Below are the code and all the weights of a small trained network. Each question names an input and a target symbol and asks about switching units off, where a switched-off unit gives its printed mean instead of its output.

import numpy as np


def w(rows, s, z=0):
    codes = np.array(rows[::2]) - 128.0
    scale = np.full(codes.shape[1], s)
    scale[-1] = z or s
    return codes * scale


def f(y):
    return np.maximum(y, 0)


def softmax(a):
    e = np.exp(a - a.max(-1, keepdims=True))
    return e / e.sum(-1, keepdims=True)


def log_softmax(a):
    a = a - a.max(-1, keepdims=True)
    return a - np.log(np.exp(a).sum(-1, keepdims=True))


def net(x, mask):
    ids = ['αβγδεζηθλμξστω'.index(c) for c in x.split()]
    T = len(ids)
    res = E[ids] + P[:T]
    r = res
    for j in range(3):
        rows = slice(4 * j, 4 * j + 4)
        q, k, v = (r @ M[0][rows].T for M in (Q, K, V))
        z = softmax(np.where(np.tri(T) > 0, q @ k.T / 4**0.5, -1e9)) @ v
        o = O[0][rows]
        res = res + np.where(mask[j], z, o[:, -1]) @ o[:, :-1]
    y = f(res @ A[0][:, :-1].T + A[0][:, -1])
    res = res + np.where(mask[3:27], y, B[0][:, -1]) @ B[0][:, :-1]
    return log_softmax(res[-1] @ U[:, :-1].T + U[:, -1])


Q, K, V, O, A, B = {}, {}, {}, {}, {}, {}
E = w([
[133,172,162,134,147,96],'α',
[88,168,236,111,226,67],'β',
[119,152,130,135,159,126],'γ',
[162,81,172,146,254,75],'δ',
[89,186,169,118,124,127],'ε',
[108,109,150,136,151,149],'ζ',
[122,72,184,160,114,123],'η',
[141,93,208,160,82,79],'θ',
[88,59,189,165,86,166],'λ',
[126,208,112,144,98,81],'μ',
[151,146,160,166,89,59],'ξ',
[136,100,98,170,97,158],'σ',
[118,131,171,129,37,121],'τ',
[102,183,115,120,76,189],'ω',
],0.02)
P = w([
[132,126,125,127,154,132],'0',
[101,92,105,65,120,97],'1',
[50,131,194,108,80,82],'2',
[166,166,169,186,173,179],'3',
[92,94,99,62,102,91],'4',
[61,124,188,109,112,81],'5',
[127,126,105,248,195,155],'6',
],0.019)
Q[0] = w([
[191,156,80,143,86,140],'H0',
[175,46,13,187,134,133],'H0',
[122,168,133,176,168,195],'H0',
[48,162,165,205,162,94],'H0',
[80,100,158,64,130,110],'H1',
[127,180,188,253,116,193],'H1',
[151,139,163,179,166,144],'H1',
[175,100,57,101,151,126],'H1',
[95,92,142,75,141,84],'H2',
[81,201,214,115,182,82],'H2',
[83,142,88,101,150,174],'H2',
[192,141,58,97,62,188],'H2',
],0.013)
K[0] = w([
[113,140,85,25,131,96],'H0',
[20,76,80,117,114,8],'H0',
[84,100,158,128,252,144],'H0',
[110,191,164,220,203,86],'H0',
[144,123,189,166,43,180],'H1',
[122,79,147,152,245,101],'H1',
[98,111,150,140,222,64],'H1',
[71,66,114,61,62,84],'H1',
[183,147,129,190,126,216],'H2',
[160,183,139,160,212,148],'H2',
[158,110,67,110,183,91],'H2',
[83,124,139,19,91,105],'H2',
],0.011)
V[0] = w([
[157,36,122,100,171,162],'H0',
[240,101,139,175,102,13],'H0',
[173,229,70,100,114,72],'H0',
[69,103,223,132,126,190],'H0',
[87,129,70,158,110,247],'H1',
[94,76,114,176,42,166],'H1',
[66,136,140,74,177,171],'H1',
[185,43,107,135,203,110],'H1',
[127,188,119,138,153,182],'H2',
[217,132,115,149,173,132],'H2',
[151,114,99,135,94,150],'H2',
[101,126,84,130,106,156],'H2',
],0.013)
O[0] = w([
[109,3,111,88,137,115,73],'H0',
[233,152,90,182,79,6,131],'H0',
[96,251,48,156,127,108,74],'H0',
[121,42,225,136,80,133,246],'H0',
[82,190,184,4,188,169,47],'H1',
[160,145,186,28,56,177,92],'H1',
[34,38,140,171,171,173,155],'H1',
[133,29,20,97,126,56,78],'H1',
[93,148,51,126,210,115,142],'H2',
[140,103,63,98,166,66,107],'H2',
[148,183,108,58,116,144,74],'H2',
[112,203,149,61,129,164,74],'H2',
],0.0076,0.012)
A[0] = w([
[232,156,132,145,163,222,86],'N0',
[47,115,134,59,163,40,230],'N1',
[80,143,127,101,4,119,72],'N2',
[60,76,204,57,105,129,101],'N3',
[2,204,117,179,160,108,196],'N4',
[186,95,166,70,152,80,147],'N5',
[165,43,134,124,128,112,104],'N6',
[117,102,24,157,197,85,150],'N7',
[105,79,146,112,131,122,192],'N8',
[154,57,115,82,39,122,143],'N9',
[223,77,122,165,228,181,100],'N10',
[169,160,80,135,190,143,142],'N11',
[131,106,152,230,86,122,147],'N12',
[188,130,75,200,97,22,101],'N13',
[49,104,150,70,162,127,130],'N14',
[166,233,80,98,104,86,88],'N15',
[93,189,138,14,122,138,151],'N16',
[110,127,71,169,128,186,74],'N17',
[92,198,134,125,200,161,154],'N18',
[11,119,90,121,2,28,153],'N19',
[150,95,61,181,70,247,101],'N20',
[146,183,124,196,121,42,113],'N21',
[65,190,101,111,152,90,254],'N22',
[165,171,102,33,111,103,187],'N23',
],0.0084,0.0071)
B[0] = w([
[130,45,2,83,143,157,138],'N0',
[149,63,32,146,127,231,165],'N1',
[97,93,137,176,193,101,174],'N2',
[121,119,83,128,120,99,210],'N3',
[192,122,160,166,110,103,191],'N4',
[142,148,101,147,84,86,157],'N5',
[40,165,80,110,101,84,188],'N6',
[181,143,209,103,109,198,193],'N7',
[211,214,144,109,95,105,181],'N8',
[137,181,119,113,155,89,176],'N9',
[110,126,24,116,79,150,176],'N10',
[132,126,95,183,149,154,137],'N11',
[161,117,122,71,145,104,254],'N12',
[47,172,170,106,192,84,215],'N13',
[79,167,93,122,80,128,160],'N14',
[102,123,147,27,42,238,148],'N15',
[175,32,161,140,225,129,163],'N16',
[104,97,110,131,123,83,148],'N17',
[48,106,164,155,62,85,151],'N18',
[165,149,66,150,176,192,185],'N19',
[133,107,142,35,215,113,160],'N20',
[100,134,151,57,123,179,191],'N21',
[189,221,64,174,132,174,152],'N22',
[146,73,219,137,98,186,144],'N23',
],0.006,0.029)
U = w([
[200,175,126,137,210,120,138],'α',
[108,64,166,159,218,103,88],'β',
[215,103,62,197,117,186,200],'γ',
[122,129,108,40,216,117,89],'δ',
[50,140,136,234,44,119,79],'ε',
[43,108,78,103,95,184,202],'ζ',
[187,117,76,144,57,91,192],'η',
[146,178,154,123,150,54,2],'θ',
[54,112,163,38,85,122,56],'λ',
[98,193,115,125,109,146,205],'μ',
[106,179,161,19,182,129,107],'ξ',
[221,78,122,18,181,183,130],'σ',
[232,114,254,103,122,135,218],'τ',
[38,111,193,73,161,199,68],'ω',
],0.0062,0.0046)

Each question gives the input, a string of symbols that net reads in full, and the target symbol t.
The units are the heads (4 rows each of Q, K, V and O) and the neurons (one row each of A and B). Each row of codes is followed by its name. A weight is (code - 128) times the scale printed after its matrix; where a second scale follows, it is the last column's (O, A, B and U).
mask holds one flag per unit, heads first, then neurons. A switched-off unit (its flag False) gives its mean, the last column of its rows in O or B, instead of its output. The means were averaged over made-up inputs and are rounded, as every weight is.
A unit's drop is (log p(t) with every unit on - log p(t) with that unit switched off) / (log p(t) with every unit on - log p(t) with every unit switched off).
The circuit of an input: a set's keep is (log p(t) with only the set's units on - log p(t) with every unit switched off) / (log p(t) with every unit on - log p(t) with every unit switched off). Starting from the 12 units with the biggest drops (on a tie, the unit counted first), units are removed one at a time, each time the one whose removal leaves the highest keep (on an exact tie, the one counted first), for as long as the keep stays at least 0.8.
circuit, biggest first: the units of the circuit, biggest drop first
most important unit: the unit with the biggest drop
which heads matter: for each layer, one digit per head in row order, 1 if its drop is at least 0.15 and else 0, layers parted by /
drop when u is switched off: that unit's drop, to one decimal
input τ δ σ, target τ: most important unit	H2
input θ γ β λ η λ, target λ: which heads matter	110
input η λ β μ μ, target μ: which heads matter	100
input ζ η τ η η τ, target η: which heads matter	100
input β μ τ γ β τ ω, target β: circuit, biggest first	[H1; N20]
input σ τ β ε, target β: which heads matter	010
input ε τ τ β σ ξ ξ, target β: circuit, biggest first	[H1; N13]
input τ β τ τ, target β: which heads matter	010
input ξ η τ ξ, target ξ: circuit, biggest first	[N13; H0; N21; N15]
input β τ ζ τ η λ α, target β: circuit, biggest first	[H1; N13]
input γ α γ, target γ: which heads matter	000
input η β σ η, target β: circuit, biggest first	[H1; N20]
input θ δ ε, target θ: circuit, biggest first	[H0; N13; H1; N9]
input δ ξ ζ τ, target δ: which heads matter	010
input ζ η τ γ θ, target τ: circuit, biggest first	[H1]
input λ τ δ, target λ: circuit, biggest first	[H0; H1; N6; N14]
input γ σ δ τ β τ σ, target β: circuit, biggest first	[H1; N13]
input η δ ε ξ β, target ξ: circuit, biggest first	[H0; N13; N21; N15]
input δ τ β, target δ: which heads matter	110
input δ η τ β, target β: circuit, biggest first	[H1]
input τ τ ε ω β, target ω: which heads matter	110
input τ β η τ η ε τ, target β: which heads matter	010
input η η δ σ, target δ: which heads matter	010
input γ β η, target γ: which heads matter	100
input ζ β α, target ζ: which heads matter	110
input ζ β δ η, target δ: drop when H1 is switched off	0.9
input τ ζ γ λ, target λ: drop when N6 is switched off	0.2
